Each row has a class, written as a number after it.
[-227  -97  237  425  543  768  -12 -187  353  502    9   13 -190  -30
 -549  418 -100  148 -357  546  165 -223  276  -51  276  356   37   31
  457  145  334  288 -273  319  240   93   34 -101 -192]
1
[-298 -132  299  475  578  817   57 -143  339  477   20   69 -192  -12
 -627  375  -61   91 -265  609  187 -180  228  -21  286  362   15   -4
  497  100  246  360 -187  310  256   94    2 -135  -90]
6
[-309 -133 -111  295  149  172  156    7   56  320  377  422 -342 -182
 -730 -372  -33  -16  137  442  441  700  111  127  -95  180  582 -154
  192   13 -353  267  371  280 -237 -236  -89 -596  375]
12
[ -29  -76  687  523  291   -8  228  489  335 -288  -73 -213 -213  -78
  -87   72   79 -251   -8  398   32 -620 -206   60  -83 -352  213 -270
  327 -282   93  202 -291  231  686  -24 -271 -524  456]
11
[ -93 -126  646  131  295  340 -351 -346  458 -173  -24 -121  412  102
 -267  514  159  163   -1  182  -66  715  332 -196   59  187  -76  338
  416  126 -345  197  446   43 -339 -181 -268 -298  342]
1
[-183    8   21  478  464  789  161 -131  336  615  -22  190 -240  121
 -253  529 -206  267 -322  599    0 -204  146   84  344  331 -138   51
  148  238  244  114 -274  124  385  174  221   10 -397]
10
[-115   34   25  448  362  650   73  -64  257  503    4  142 -164  -27
 -193  546 -172  243 -356  460   22 -293  212   52  281  353  -87   70
   87  270  265   47 -292   95  377  202  259   31 -290]
2
[-136  -69 -142  421  240   65  -92  -20  142  404  234  360 -263 -284
 -899 -211  -28   68  210  520  284  691  -91  112   57  440  630 -218
  376   54 -327  293  523  170 -374 -182   10 -421  483]
5
[ -11  223  650  -89  331 -426 -666 -160  188 -541  -70    6  550 -218
 -169  418  151  149  -43  -94  121  684  438 -368  -47  120  128  326
  201  171 -102 -225  653    6 -358 -114 -153 -176  527]
6
[  26  225  685 -112  236 -433 -687 -177  215 -556  -45   21  582 -309
 -172  337  204   96  -12 -125  159  673  440 -314 -119   84  114  329
  212   91 -139 -189  596   37 -415 -137 -228 -255  554]
7
[ -62   57  845  638  421  250  172  418  244 -218   47 -168 -197  -92
  -50  241   32 -472 -171  407   87 -618  -83  -46  -51 -288  165 -253
  224 -103  157  229 -379  225  597   71 -176 -431  410]
8
[ -76  -88  -67  420  195  141 -141  -12  150  322  258  198 -159 -280
 -881 -218   38    3  163  504  293  717   -3  109   40  437  650 -173
  356   52 -386  255  495  213 -374 -132  -78 -450  559]
2
[-116  -71  147  437  485  673   21 -172  285  435   53   21 -171  -59
 -362  478 -145  237 -419  541  121 -239  275  -52  258  417  -15   74
  314  186  353  194 -270  240  279   98  137  -21 -181]
2
[-291 -101 -161  226  152  154   22  -72  -14  310  415  364 -317 -168
 -725 -377  -36  -78  127  361  463  794  146   45  -88  250  564 -100
  151   51 -355  152  414  257 -203 -212 -130 -511  380]
5
[-154  -84   41  403  406  757  110 -234  249  444   17   -6 -184  210
 -361  417 -118  196 -379  526  106 -216  316  -31  291  368  -52   97
  222  191  325  161 -327  224  379  148   78   53 -185]
3
[ -86 -114 -126  402  191  130 -176   31  138  345  185  252 -240 -353
 -847 -199   -9   75  188  521  336  644 -127   57   73  429  560 -207
  358   46 -290  279  521  197 -401 -210  -21 -436  540]
10
[-147  -30   -3  498  365  693  283  -45  330  607  -72  223 -258  138
 -215  526 -154  365 -319  544   20 -231  105   81  333  294 -141   29
  -18  287  158  102 -219   64  317  191  274   63 -409]
6
[-229  -91 -144  233   85    9   23  -59  -28  260  335  408 -267 -287
 -603 -356  -21  -11   90  234  454  681  171   69 -115  247  534  -56
  171  106 -306  186  381  213 -218 -223  -84 -449  370]
10
[  40  147  644    6  289 -278 -603 -124  276 -490  -75   -3  476 -253
 -189  314  246  181  -75  -36  235  622  425 -331 -106   62  101  300
  277   51 -173 -107  671   18 -405 -101 -187 -304  453]
8
[   3 -101  630  535  206   60  239  528  342 -228 -100 -184 -262  -78
 -187   11   94 -183  -36  426  150 -716 -191   41  -33 -272  218 -238
  342 -258   44  151 -335  273  694  -15 -268 -604  446]
8
[  11  191  753  -91  299 -331 -653 -153  246 -533   -8  -18  505 -225
 -208  428  185   46  -36 -121  168  618  504 -341 -117   72  104  328
  195  175 -144 -118  617   43 -391 -115 -200 -261  638]
4
[-176  -57  244  400  485  719   31 -203  305  496   26   85 -143   73
 -443  403  -71  132 -338  583  108 -170  219  -26  256  371  -29    7
  353  157  239  226 -275  260  324  127   35   28 -191]
9
[   3 -115  721  571  254   39  167  536  243 -329  -79 -256 -199  -93
 -216   96   83 -256  -39  387  129 -775 -194  -19  -50 -252  236 -245
  340 -262   64  186 -319  236  659    5 -262 -546  496]
6
[-204  -66 -202  268  104   42   40  -77  -44  271  400  390 -253 -185
 -617 -331  -80  -76   61  296  458  764  139   30 -109  251  606  -55
   67   81 -315  133  327  225 -194 -218  -47 -434  342]
6
[   8  143  754    8  366 -374 -604 -138  287 -524  -61  -44  528 -310
 -258  345  251  154   -1  -68  180  569  452 -302 -117   74  125  317
  329   45 -140  -28  644   44 -383 -115 -208 -303  451]
2
[-179  -72  117  409  481  725  -16 -211  285  519   56   82 -186   45
 -420  375  -72   92 -355  546  150 -209  323  -43  281  432    3   39
  427  172  253  237 -271  283  264   72   99  -59 -138]
1
[ -85   77  816  630  498  227  209  403  282 -294   16 -171 -163   -7
  -36  240   48 -515 -152  423  107 -551  -38  -61  -53 -343  205 -230
  256 -176  154  218 -391  228  695  111 -208 -440  280]
3
[ -71   21  738  657  528  185  204  391  336 -322  -65 -123 -120  -41
  -60  147   68 -480 -120  445  120 -506  -93  -55   14 -269  228 -225
  330 -180  124  174 -298  251  661   47 -250 -468  379]
10
[-180   12  -84  468  381  757  110 -143  236  568   34  225 -210  143
 -280  456 -192  233 -326  512   53 -130  167    1  320  382 -108   78
   71  277  227   30 -266  113  406  200  190   48 -255]
8
[-102   54  786  664  479  242  198  424  334 -382   10 -103 -114  -18
 -155  240   77 -453  -61  436   93 -521  -39  -20  -56 -296  175 -204
  305 -128   80  211 -365  240  650   98 -247 -466  407]
4
[ -55   16  804  695  468  323  225  406  308 -197  -15  -81 -225   49
  -69  245   43 -398 -121  491   63 -526 -158  -86   31 -305  169 -267
  287 -116  104  266 -379  211  641   57 -233 -415  326]
12
[-101 -151  820  152  338  288 -422 -257  495 -262   -6  -84  376   -9
 -383  545  164  149   61  221   25  703  251 -225   15  123  -43  308
  459   79 -369  254  458   87 -316 -227 -353 -385  394]
3
[ -60  223  701  -59  278 -298 -631 -211  250 -389   41  -35  529 -337
 -224  331  210   51  -64 -121  206  706  500 -273 -130   33  134  351
  184  110 -139 -171  584   86 -436  -81 -250 -249  423]
8
[ -85  -72  -56  384  162   67 -133   45  148  344  194  277 -198 -317
 -882 -205   59   52  206  452  321  633  -45   68   27  413  648 -195
  335   46 -363  321  465  173 -401 -175  -35 -483  434]
2
[-121  -94 -148  245  154  108   38  -46   27  286  350  394 -232 -292
 -580 -370  -51  -82   25  334  432  692   68   56  -95  254  559  -56
   80  106 -198  214  380  247 -199 -201  -37 -449  330]
4
[ -37  -79  -79  452  265  130  -85  -81  175  421  215  254 -230 -360
 -885 -177  -23   93  139  500  233  656 -136  155   87  485  620 -137
  372  108 -225  382  524  167 -406 -145  -35 -389  501]
1
[-215 -160 -103  312  180  169   96  -22   76  309  338  384 -256 -246
 -696 -385    5  -23   57  397  453  647   72   55  -65  289  558 -122
  229   54 -326  278  394  268 -225 -232  -73 -502  328]
8
[  43  225  759  -72  275 -363 -662 -118  205 -494   68  -52  528 -278
 -165  386  214   42  -65 -129  155  615  504 -341 -106   87  139  345
  136  150 -190 -220  632   37 -360  -66 -215 -248  585]
2
[-107 -136  735  129  280  315 -335 -233  423 -210  -15 -113  363   78
 -343  563  191  114   26  166  -13  630  363 -231   25  190  -51  327
  269  106 -375  272  450   18 -381 -198 -273 -392  318]
7
[ -38  -62  581  631  250  123  227  435  323 -280  -94 -242 -247   50
 -177  113   36 -138  -14  446   80 -677 -232   27  -61 -339  188 -254
  345 -305  132  215 -351  206  702   17 -259 -512  412]
3
[-115  -61  724  174  322  288 -419 -253  501 -256    6  -65  375    6
 -354  486  160  149   21  188   40  759  315 -186   11   84   -7  314
  398  108 -358  191  527   68 -308 -198 -292 -323  393]
3
[-201   60  -63  422  386  765  143  -81  274  657  -61  278 -251  146
 -247  536 -170  276 -292  581  -44 -203  150   63  348  409 -142   13
   71  277  195  104 -256   64  327  181  326  -13 -373]
9
[-166 -132  220  399  427  794   40 -162  303  515   -2  -14 -236  105
 -414  422  -66  171 -333  556   95 -237  218 -110  316  399  -59   17
  323  192  280  254 -262  240  290   96   39  -33 -118]
0
[   4 -137  680  576  220   91  142  472  314 -279  -69 -278 -202 -109
 -166   84   56 -207  -55  394  115 -701 -182   -8  -95 -298  179 -239
  356 -294   88  192 -385  276  640  -28 -265 -592  471]
8
[-185 -106   64  410  416  820  133 -213  304  410   51   88 -184  122
 -367  426 -134  219 -373  538  135 -123  294  -54  285  377  -80  104
  245  233  259  135 -279  239  355  123   78   41 -144]
12
[  -6 -118  699  567  221   55  259  475  316 -294  -95 -235 -200  -49
 -121   81   76 -201   28  410   86 -701 -227   26  -45 -330  168 -287
  351 -255   70  197 -356  228  684  -33 -272 -515  483]
5
[-103  -55  894   94  376  207 -459 -301  530 -271   27  -56  441   29
 -424  495  157   55  -25  153    3  751  365 -262  -11  160   65  319
  436  131 -267  279  420  143 -299 -186 -390 -364  425]
8
[-164 -103  847  160  325  306 -334 -241  478 -231  -39 -142  408   68
 -382  500  197   43   83  211  -36  582  264 -216    8  137  -22  279
  487   46 -383  284  456   60 -277 -203 -313 -414  348]
7
[ -70  -41  756  156  372  214 -428 -285  467 -153   17  -41  369   71
 -323  596  156  167   23  226  -74  607  354 -249   62  202  -73  306
  371  121 -233  247  386   52 -299 -214 -205 -268  307]
5
[-292 -106 -191  289   83  202  160  -18   44  286  357  427 -282  -86
 -726 -353  -64  -63   70  370  483  800  141   87  -82  210  574  -74
  102   83 -415  217  330  248 -232 -170 -114 -519  249]
1
[-258 -108  -87  241  128   56   35  -48   56  285  315  414 -265 -279
 -687 -371  -13  -60   96  333  422  752  115  134 -131  242  572 -101
  206   95 -342  252  422  268 -296 -180 -104 -545  378]
1
[  -3 -160  769  526  220    9  264  546  287 -220 -171 -200 -253 -134
 -120  149   51 -159    8  366   46 -840 -307   37  -53 -354  138 -308
  283 -211  130  259 -391  213  636  -34 -251 -542  436]
4
[-101   47  831  675  506  322  247  403  311 -196  -14 -196 -202    6
  -49  229   42 -487 -173  475   42 -615 -158  -50   27 -312  128 -271
  284 -176  169  222 -368  228  663  109 -262 -358  319]
10
[ -20  241  658  -56  363 -424 -616 -162  227 -557  -26   -2  554 -309
 -195  277  209   37  -68 -119  180  681  498 -336 -105   89  186  339
  254   77 -142 -189  628   67 -371  -92 -207 -264  444]
12
[ -15  200  717  -87  303 -285 -694 -257  199 -568   15   -3  610 -290
 -204  337  192   35    7  -93  154  769  441 -314  -83  108  136  386
  311  148 -151 -233  625   49 -279 -118 -298 -209  618]
12
[ -79   41  746  639  377  204  244  394  280 -267   -4 -165 -187  -22
  -29  228   49 -392  -68  407  105 -645 -120  -46  -41 -317  120 -266
  271 -183  123  203 -404  187  651   25 -184 -417  368]
5
[-170  -86  199  399  477  701    3 -132  281  516   44   20 -227   36
 -423  469  -94  142 -386  554  131 -290  287  -79  287  412   10    0
  363  181  292  255 -286  260  318   79   84  -38 -146]
11
[ -29 -156  704  538  184   61  237  499  298 -240  -82 -206 -283   22
 -144   12   72 -180  -17  420   90 -729 -245   27  -88 -396  154 -297
  296 -309   58  172 -417  267  706   -1 -329 -516  392]
0
[ -58  -99 -124  414  252   55 -159  -30  169  290  223  283 -155 -372
 -898 -232   -8   42  206  494  295  685  -77  123   34  455  632 -156
  403   42 -279  294  475  214 -323 -172  -14 -383  494]
2
[ -24 -136  662  560  222  115  186  525  284 -249 -129 -244 -261  -78
 -141  174   53 -149  -24  407   46 -782 -231  -15  -38 -259  172 -267
  341 -242  137  248 -310  191  610   -6 -215 -595  481]
2
[ -83  -96  -33  405  228   90 -130  -63  160  333  233  221 -197 -386
 -865 -220   -2   32  170  442  275  668  -90  118   21  388  613 -181
  343   83 -240  349  499  217 -407 -190  -36 -371  563]
3
[-237 -138  -28  264  118  174   87   40   13  331  291  469 -320 -245
 -667 -321  -38  -62   48  435  419  725   -5   83  -57  272  560 -140
  157   80 -387  263  421  186 -267 -197  -85 -531  256]
0
[  -1 -200  744  514  208  132  214  500  309 -278 -127 -231 -283  -17
 -134   92   92 -103  -13  397   82 -756 -236  -80  -52 -355  131 -258
  328 -239  139  205 -382  260  681  -51 -299 -560  490]
2
[ -36   41  786  635  433  290  173  370  286 -241  -19 -162 -158   25
  -32  174   66 -452 -107  443   79 -525 -125  -47   26 -314  157 -253
  275 -143  120  150 -406  230  676  119 -285 -403  372]
0
[-112 -108  -89  368  199  150 -111   -7  126  314  237  221 -223 -257
 -880 -243   15   41  235  465  316  659  -63   81   48  343  620 -194
  358   62 -299  305  483  207 -332 -198  -44 -413  526]
3
[-153   11  -75  409  324  761  117 -158  256  541   36  240 -169  246
 -208  484 -191  328 -315  550   -9  -74  224    1  331  351 -157   84
   64  304  159  -70 -342  139  412  200  197   63 -285]
2
[-161 -138 -118  395  137  120   -2  -21  149  347  158  256 -262 -199
 -872 -251   54  157  269  479  267  671  -80   98   54  397  563 -167
  357   76 -376  275  541  161 -351 -190  -82 -466  561]
10
[-184   49  -24  369  294  755   93  -56  279  519   13  207 -190   98
 -266  490 -152  286 -306  487   30 -163  253   37  274  319 -159   88
  104  317  206   30 -299  140  379  249  208   12 -330]
4
[ -81  -19  844  675  443  259  247  437  264 -357  -54 -174 -154    2
  -77  218   42 -462 -129  425   81 -590 -133  -38  -31 -346  166 -226
  303 -192  151  236 -387  220  694  146 -295 -468  421]
6
[-118    0    4  473  325  749  190  -53  268  475  -37  274 -210   66
 -254  508 -173  369 -352  533   21 -240  180   55  330  384 -112   93
  112  331  210   74 -229   64  376  181  275   27 -252]
12
[-180 -123  187  441  484  757   48 -141  308  482   10   76 -208    4
 -488  420  -95  166 -362  545  114 -238  230  -47  292  393  -12   51
  339  159  311  292 -271  251  264   78   63  -64 -161]
1
[  42  -83  685  537  201   24  142  452  327 -269 -133 -238 -187  -69
 -126   24  100 -207   -6  420  144 -682 -285   35  -72 -321  193 -263
  325 -296   68  154 -309  252  711  -29 -336 -547  507]
9
[  10 -128  721  579  221  103  191  515  305 -295 -160 -285 -212  -95
 -144  133  105 -184  -37  419  159 -751 -225  -24  -61 -321  158 -250
  307 -265   72  169 -340  237  651   18 -285 -575  442]
9
[ -55 -129  -81  450  183   74  -44   23  142  322  168  319 -294 -333
 -852 -187   -3  192  257  500  364  571 -201  137   21  308  541 -201
  269   29 -280  298  528  112 -343 -187  -25 -421  480]
5
[ -28 -170  658  516  290   45  209  464  265 -205  -97 -232 -255  -95
 -171   45   38 -189  -36  380   94 -730 -232   19  -28 -317  232 -275
  312 -272  152  194 -337  264  677  -62 -294 -553  469]
11
[-139   35  777  689  516  287  240  362  282 -238  -15 -164 -126   15
  -60  218   47 -555 -101  465   55 -505 -171  -36   18 -291  180 -248
  283 -207  113  210 -408  224  705   78 -294 -407  315]
6
[  -9  -99  687  548  242   66  232  462  340 -206  -75 -324 -215  -74
 -141  116   73 -199  -93  456   72 -686 -195   20  -37 -269  225 -283
  362 -269   59  192 -335  265  616  -33 -242 -489  388]
3
[-142 -123  155  387  477  746   70 -172  339  453    1    7 -189  115
 -398  360  -92  134 -374  561   97 -251  264  -26  310  380   16   25
  359  179  298  212 -246  272  307  118   75   -6 -152]
0
[  18  240  677 -148  347 -361 -694 -153  236 -473   64  -30  539 -218
 -276  298  189   -9  -38  -62  147  699  523 -312  -74  100  173  331
  182   84 -149 -214  640   89 -391  -87 -182 -215  447]
5
[ -29   40  795  599  499  221  171  406  217 -290   18 -122 -146    3
  -50  210   79 -517 -130  400   78 -604  -17 -103   -7 -224  159 -237
  306 -130  112  223 -374  208  679   56 -177 -413  441]
4
[-197 -116 -257  232  134  120  100  -39  -82  254  320  374 -275 -233
 -601 -371  -32   20   88  282  435  711  186   30  -41  291  523  -35
  115  112 -269  165  389  195 -213 -168   -7 -458  307]
12
[-145   -3  712  666  430  391  192  381  318 -265   21 -123 -206  102
 -131  138   17 -479  -75  437  185 -455  -60 -106   -3 -384  181 -249
  258 -188  108  204 -425  286  657   39 -282 -511  409]
0
[-205 -101   66  411  483  779   81 -187  262  478    7   39 -234  175
 -409  426 -134  127 -387  507  143 -205  319  -94  268  358  -19   54
  331  154  292  220 -334  237  380  138   60  -30 -236]
4
[-144    9   29  479  412  780   88 -113  305  609  -34  180 -247   87
 -351  520 -154  372 -288  547   16 -135  132   18  340  333 -101   63
  105  310  238  108 -175   93  310  211  234   44 -335]
3
[-198 -106  -80  289  184   47   99  -41   37  340  320  414 -309 -307
 -674 -316  -40  -39   85  367  485  618   58  115  -73  242  588 -119
  163  105 -302  245  364  243 -268 -255  -36 -475  306]
1
[-162  -35  -18  429  349  865  190  -45  256  587  -52  252 -266  217
 -290  487 -145  304 -288  585  -29 -207   94   33  355  345 -159   29
   87  291  167   84 -235   52  409  196  219   37 -306]
4
